Below is a small trained network, with its code and all its weights. Each question gives an input and a target symbol and asks what happens when units are switched off, that is, made to give their printed mean instead of their output.

import numpy as np


def w(rows, s, z=0):
    codes = np.array(rows[::2]) - 128.0
    scale = np.full(codes.shape[1], s)
    scale[-1] = z or s
    return codes * scale


def norm(h):
    return h / np.sqrt((h * h).mean(-1, keepdims=True) + 1e-5)


def f(y):
    return y / 2 * (1 + np.tanh(0.7978845608 * (y + 0.044715 * y**3)))


def softmax(a):
    e = np.exp(a - a.max(-1, keepdims=True))
    return e / e.sum(-1, keepdims=True)


def log_softmax(a):
    a = a - a.max(-1, keepdims=True)
    return a - np.log(np.exp(a).sum(-1, keepdims=True))


def net(x, mask):
    ids = ['Λβγζμστ'.index(c) for c in x.split()]
    T = len(ids)
    res = E[ids] + P[:T]
    u = 0
    for l in range(2):
        q, k, v = (norm(res) @ M[l].T for M in (Q, K, V))
        z = softmax(np.where(np.tri(T) > 0, q @ k.T / 4**0.5, -1e9)) @ v
        res = res + np.where(mask[u], z, O[l][:, -1]) @ O[l][:, :-1]
        u += 1
        y = f(norm(res) @ A[l][:, :-1].T + A[l][:, -1])
        res = res + np.where(mask[u : u + 4], y, B[l][:, -1]) @ B[l][:, :-1]
        u += 4
    return log_softmax(norm(res)[-1] @ U[:, :-1].T + U[:, -1])


Q, K, V, O, A, B = {}, {}, {}, {}, {}, {}
E = w([
[131,226,155,105,104,126,74,183,115,2,104],'Λ',
[155,131,156,150,66,161,105,126,221,109,36],'β',
[159,110,79,149,107,234,174,124,119,107,139],'γ',
[43,157,155,129,103,177,98,134,191,167,132],'ζ',
[114,155,65,146,172,122,108,198,77,119,184],'μ',
[233,60,95,94,69,91,80,203,116,115,109],'σ',
[113,104,92,217,181,69,67,106,198,112,121],'τ',
],0.0034)
P = w([
[114,110,136,135,131,91,228,161,113,155,89],'0',
[89,73,74,75,187,162,119,196,160,75,89],'1',
[71,115,57,208,57,118,154,117,105,101,85],'2',
[135,66,194,190,193,171,92,208,136,102,119],'3',
[92,143,54,115,74,114,168,151,218,73,176],'4',
[83,82,43,121,151,146,86,117,85,125,45],'5',
[123,107,180,231,61,139,135,180,152,138,157],'6',
[131,140,51,68,172,174,105,141,197,97,150],'7',
[118,131,66,199,70,142,70,133,74,192,59],'8',
[165,156,150,166,86,139,133,180,203,142,214],'9',
[143,159,1,79,154,164,47,95,127,166,95],'10',
[161,162,151,237,65,155,56,131,77,204,123],'11',
[196,182,120,100,136,150,78,124,205,157,213],'12',
[117,125,8,144,76,137,68,85,140,178,105],'13',
],0.0022)
Q[0] = w([
[102,139,112,127,167,127,170,158,122,149,148],'0.h1',
[135,146,202,89,191,75,206,113,117,102,72],'0.h1',
[160,161,48,216,72,252,2,240,228,94,90],'0.h1',
[119,91,89,132,144,114,117,148,129,155,140],'0.h1',
],0.008)
K[0] = w([
[113,135,142,102,132,144,109,136,135,147,155],'0.h1',
[124,126,115,150,101,141,44,118,111,89,159],'0.h1',
[125,154,159,118,149,32,252,153,83,192,87],'0.h1',
[122,127,109,119,112,143,159,145,131,144,131],'0.h1',
],0.012)
V[0] = w([
[100,139,96,101,150,173,159,173,53,196,194],'0.h1',
[99,64,160,65,83,75,93,163,142,254,147],'0.h1',
[156,143,122,105,141,48,102,197,77,67,136],'0.h1',
[187,97,155,52,38,170,134,142,114,123,105],'0.h1',
],0.0041)
O[0] = w([
[222,147,130,75,102,94,170,168,98,45,73,148],'0.h1',
[192,79,131,129,127,185,202,23,173,193,65,60],'0.h1',
[122,2,88,138,63,167,55,82,95,97,242,7],'0.h1',
[98,171,145,70,83,210,172,189,95,158,148,220],'0.h1',
],0.002)
A[0] = w([
[128,173,166,79,92,97,103,9,93,42,129,63],'0.n1',
[129,104,211,57,130,3,199,113,66,134,131,40],'0.n2',
[44,62,227,57,137,60,142,10,18,135,241,3],'0.n3',
[127,85,160,78,178,68,222,19,30,129,251,50],'0.n4',
],0.0049,0.00073)
B[0] = w([
[132,100,170,70,70,126,121,171,129,252,129,11],'0.n1',
[101,131,105,185,167,152,78,68,129,11,155,2],'0.n2',
[154,149,136,110,135,142,151,115,145,136,93,48],'0.n3',
[152,139,80,144,135,103,107,180,105,115,128,21],'0.n4',
],0.0033,0.00083)
Q[1] = w([
[192,231,34,218,34,168,54,163,184,177,130],'1.h1',
[204,127,169,92,199,188,102,170,243,96,209],'1.h1',
[144,113,250,249,109,126,169,166,79,138,167],'1.h1',
[143,146,136,144,79,71,216,127,167,112,218],'1.h1',
],0.017)
K[1] = w([
[204,183,121,108,163,171,53,71,127,178,146],'1.h1',
[128,148,169,254,35,111,125,125,47,167,133],'1.h1',
[71,115,50,96,129,135,79,104,69,130,30],'1.h1',
[132,86,173,150,197,174,81,160,93,134,83],'1.h1',
],0.02)
V[1] = w([
[253,14,79,132,101,105,128,125,79,105,148],'1.h1',
[133,84,134,199,155,84,115,75,229,168,71],'1.h1',
[200,161,166,90,57,209,168,109,173,91,27],'1.h1',
[88,108,83,162,144,254,186,85,119,196,173],'1.h1',
],0.009)
O[1] = w([
[39,166,28,77,177,191,84,199,123,159,10,72],'1.h1',
[123,87,133,140,80,83,114,53,15,254,99,120],'1.h1',
[77,80,132,118,132,76,251,232,194,238,175,254],'1.h1',
[64,45,114,32,60,61,159,105,120,2,114,171],'1.h1',
],0.0045,0.0082)
A[1] = w([
[82,84,75,78,154,56,163,151,152,77,76,226],'1.n1',
[102,192,63,126,176,155,129,174,134,180,24,3],'1.n2',
[147,117,151,105,141,47,248,118,119,239,49,151],'1.n3',
[149,166,141,122,117,111,119,48,1,173,51,155],'1.n4',
],0.0093,0.0016)
B[1] = w([
[141,201,117,143,129,112,201,139,138,181,75,240],'1.n1',
[187,3,215,67,141,76,131,54,121,103,169,179],'1.n2',
[73,124,93,136,106,181,6,142,82,59,171,255],'1.n3',
[125,192,125,142,153,114,200,148,161,170,95,184],'1.n4',
],0.0062,0.0088)
U = w([
[144,167,80,120,138,205,28,99,121,2,100,85],'Λ',
[169,59,199,127,65,61,171,29,106,80,190,53],'β',
[194,195,164,191,192,174,161,196,201,151,184,206],'γ',
[37,77,84,166,78,155,43,171,73,188,200,79],'ζ',
[170,21,153,36,229,153,74,110,138,168,75,1],'μ',
[64,132,60,63,99,95,212,170,160,103,51,209],'σ',
[152,199,109,181,135,124,128,34,59,213,41,198],'τ',
],0.0039,0.00074)

Each question gives the input, a string of symbols that net reads in full, and the target symbol t.
The units are the heads (4 rows each of Q, K, V and O) and the neurons (one row each of A and B). Each row of codes is followed by its name. A weight is (code - 128) times the scale printed after its matrix; where a second scale follows, it is the last column's (O, A, B and U).
mask holds one flag per unit, layer by layer, with each layer's heads first. A switched-off unit (its flag False) gives its mean, the last column of its rows in O or B, instead of its output. The means were averaged over made-up inputs and are rounded, as every weight is.
A unit's drop is (log p(t) with every unit on - log p(t) with that unit switched off) / (log p(t) with every unit on - log p(t) with every unit switched off).
The circuit of an input: a set's keep is (log p(t) with only the set's units on - log p(t) with every unit switched off) / (log p(t) with every unit on - log p(t) with every unit switched off). Starting from all 10 units, units are removed one at a time, each time the one whose removal leaves the highest keep (on an exact tie, the one counted first), for as long as the keep stays at least 0.8.
circuit, biggest first: the units of the circuit, biggest drop first
unit that matters most: the unit with the biggest drop
top k neurons: the k neurons with the biggest drops, biggest first
k most important neurons of layer l: the k neurons of layer l with the biggest drops, biggest first
drop of u: that unit's drop, to one decimal
input τ γ ζ γ γ Λ σ γ γ γ β, target τ: unit that matters most => 0.h1
input γ τ β μ β σ ζ, target μ: circuit, biggest first => 1.h1, 1.n2
input γ β γ, target γ: circuit, biggest first => 0.h1, 1.h1
input γ γ τ γ γ τ σ μ, target μ: 3 most important neurons of layer 1 => 1.n2, 1.n1, 1.n4
input Λ γ β β ζ γ γ β β τ γ ζ, target Λ: circuit, biggest first => 1.h1, 0.h1
input τ β β ζ σ γ ζ β γ σ β, target μ: top 2 neurons => 1.n2, 1.n1
input γ τ β, target γ: circuit, biggest first => 1.h1, 0.h1, 1.n4
input ζ β ζ τ γ γ μ γ σ τ γ β μ, target ζ: circuit, biggest first => 1.n3, 1.h1
input ζ γ μ ζ σ γ σ ζ σ μ Λ, target ζ: circuit, biggest first => 1.n3, 0.n1
input γ β Λ Λ μ β, target γ: circuit, biggest first => 1.h1, 0.h1
input γ μ μ ζ γ μ γ ζ β γ σ ζ ζ, target β: top 2 neurons => 1.n1, 1.n4
input β ζ σ β β γ γ β γ, target β: circuit, biggest first => 1.h1, 0.h1
input τ τ σ γ ζ γ γ μ τ μ γ σ β τ, target τ: circuit, biggest first => 0.h1, 1.h1
input β β Λ τ γ γ γ σ β β γ β γ, target ζ: circuit, biggest first => 1.n3
input γ Λ Λ μ γ, target Λ: top 2 neurons => 1.n1, 1.n4
input μ β ζ, target μ: circuit, biggest first => 1.h1, 0.h1, 1.n2
input ζ Λ β, target ζ: top 3 neurons => 1.n3, 1.n1, 1.n4
input γ γ γ Λ ζ γ τ ζ γ, target β: top 2 neurons => 1.n1, 1.n4
input γ τ γ Λ σ μ, target μ: top 3 neurons => 1.n2, 1.n1, 1.n4
input β γ γ γ γ τ β μ β ζ β, target β: circuit, biggest first => 1.h1
input β γ τ Λ, target β: 2 most important neurons of layer 1 => 1.n1, 1.n3
input ζ ζ τ μ γ τ γ τ γ ζ β β, target ζ: drop of 1.h1 => 0.4
input γ ζ γ τ ζ τ γ σ β σ τ ζ, target τ: drop of 1.n1 => 0.0
